Below is a small trained network, with its code and all its weights. Each question gives an input and a class and asks what happens when units are switched off, that is, made to give their printed mean instead of their output.

import numpy as np


def w(rows, s, z=0):
    codes = np.array(rows[::2]) - 128.0
    scale = np.full(codes.shape[1], s)
    scale[-1] = z or s
    return codes * scale


def f(y):
    return y / 2 * (1 + np.tanh(0.7978845608 * (y + 0.044715 * y**3)))


def log_softmax(a):
    a = a - a.max(-1, keepdims=True)
    return a - np.log(np.exp(a).sum(-1, keepdims=True))


def net(x, mask):
    res = np.array(x, float).reshape(1, 8) / 4 @ E
    y = f(res @ A[0][:, :-1].T + A[0][:, -1])
    res = res + np.where(mask, y, B[0][:, -1]) @ B[0][:, :-1]
    return log_softmax(res[-1] @ U[:, :-1].T + U[:, -1])


A, B = {}, {}
E = w([
[29,62,244,178,41,33,112,210],'x0',
[128,134,133,122,135,130,135,122],'x1',
[131,122,123,130,125,121,131,129],'x2',
[148,116,127,132,124,119,111,134],'x3',
[133,129,124,129,129,125,138,131],'x4',
[110,96,82,46,204,153,62,251],'x5',
[136,117,132,114,121,133,128,127],'x6',
[87,8,98,174,255,160,31,85],'x7',
],0.0087)
A[0] = w([
[110,84,103,130,159,143,102,167,39],'n1',
[95,123,164,134,66,92,141,139,151],'n2',
[125,143,143,143,91,95,135,169,123],'n3',
[144,137,157,76,131,102,98,174,167],'n4',
[109,142,125,182,79,103,122,114,23],'n5',
[106,100,81,114,187,165,115,155,97],'n6',
[105,83,140,184,143,134,130,62,119],'n7',
[141,169,137,175,89,105,136,117,2],'n8',
[145,118,112,157,165,128,146,100,7],'n9',
[144,118,118,93,120,183,159,92,140],'n10',
[112,103,109,151,184,177,125,151,96],'n11',
[73,63,188,138,125,96,125,200,103],'n12',
[136,142,155,145,79,85,138,158,123],'n13',
[133,119,100,75,154,162,113,127,103],'n14',
[153,194,104,92,99,133,176,202,131],'n15',
[98,134,184,143,98,136,151,153,118],'n16',
[154,144,173,179,79,94,111,141,135],'n17',
[105,116,117,93,123,129,90,251,128],'n18',
],0.012,0.0053)
B[0] = w([
[121,34,114,91,102,226,134,153,192],'n1',
[89,76,235,55,93,133,129,145,217],'n2',
[103,99,168,85,117,167,126,121,182],'n3',
[147,122,83,149,155,135,71,155,183],'n4',
[104,146,192,136,111,181,163,89,161],'n5',
[40,71,176,92,104,116,50,219,232],'n6',
[213,191,44,254,185,138,171,92,189],'n7',
[126,125,190,191,91,161,193,96,167],'n8',
[122,57,119,160,152,215,54,132,139],'n9',
[170,166,93,141,132,121,130,146,186],'n10',
[97,119,195,89,96,176,108,212,202],'n11',
[252,189,68,235,154,118,128,9,242],'n12',
[45,61,198,28,57,189,156,148,199],'n13',
[143,103,113,124,159,111,126,145,200],'n14',
[225,171,48,247,192,138,136,17,247],'n15',
[69,57,171,75,20,238,125,186,185],'n16',
[61,105,187,87,116,193,163,126,201],'n17',
[193,209,76,201,164,115,141,59,240],'n18',
],0.0069,0.011)
U = w([
[138,152,155,195,104,92,131,31,253],'0',
[141,116,104,187,185,131,113,103,222],'1',
[41,72,194,71,86,64,103,254,47],'2',
],0.0078,0.0028)

Each question gives the input, the list of numbers given to net, and the class t.
The units are the neurons (one row each of A and B). Each row of codes is followed by its name. A weight is (code - 128) times the scale printed after its matrix; where a second scale follows, it is the last column's (A, B and U).
mask holds one flag per neuron, in row order. A switched-off neuron (its flag False) gives its mean, the last column of its row in B, instead of its output. The means were averaged over made-up inputs and are rounded, as every weight is.
A unit's drop is (log p(t) with every unit on - log p(t) with that unit switched off) / (log p(t) with every unit on - log p(t) with every unit switched off).
The circuit of an input: a set's keep is (log p(t) with only the set's units on - log p(t) with every unit switched off) / (log p(t) with every unit on - log p(t) with every unit switched off). Starting from the 12 units with the biggest drops (on a tie, the unit counted first), units are removed one at a time, each time the one whose removal leaves the highest keep (on an exact tie, the one counted first), for as long as the keep stays at least 0.8.
units of the circuit, in order: the units of the circuit, biggest drop first
k most important neurons: the k neurons with the biggest drops, biggest first
drop when u is switched off: that unit's drop, to one decimal
input [2,-5,-2,-6,5,7,2,-7], class 0: most important neuron -> n18
input [7,0,8,-1,7,3,0,-7], class 0: 3 most important neurons -> n12, n15, n18
input [6,-5,5,-7,-2,5,7,5], class 1: 2 most important neurons -> n12, n1
input [-1,1,-3,5,-4,7,1,7], class 2: 3 most important neurons -> n6, n11, n15
input [1,1,6,2,2,-3,0,-3], class 2: 2 most important neurons -> n12, n18
input [6,1,8,-8,-3,2,-7,-6], class 0: 4 most important neurons -> n12, n15, n18, n6
input [7,5,-5,-4,3,6,-6,6], class 1: units of the circuit, in order -> n12, n1
input [0,1,-4,7,-1,2,5,3], class 2: 2 most important neurons -> n15, n12
input [0,3,-3,8,-3,3,-6,5], class 2: 4 most important neurons -> n15, n6, n11, n12
input [-2,-8,3,-8,-4,7,8,1], class 2: 2 most important neurons -> n6, n12
input [8,-1,7,-5,3,2,0,-2], class 0: 3 most important neurons -> n12, n18, n6
input [8,-8,1,2,-2,1,-2,-8], class 0: 4 most important neurons -> n12, n15, n18, n6
input [-1,1,4,6,-1,1,-7,2], class 2: 4 most important neurons -> n15, n12, n18, n7
input [-4,-4,-4,2,-5,7,-8,2], class 2: units of the circuit, in order -> n6
input [6,-7,-4,8,7,4,-4,0], class 0: drop when n12 is switched off -> 1.6
input [8,5,-7,-8,-7,7,6,0], class 0: drop when n10 is switched off -> 0.0
input [8,-7,-5,8,-3,4,-6,-5], class 0: drop when n12 is switched off -> 1.9
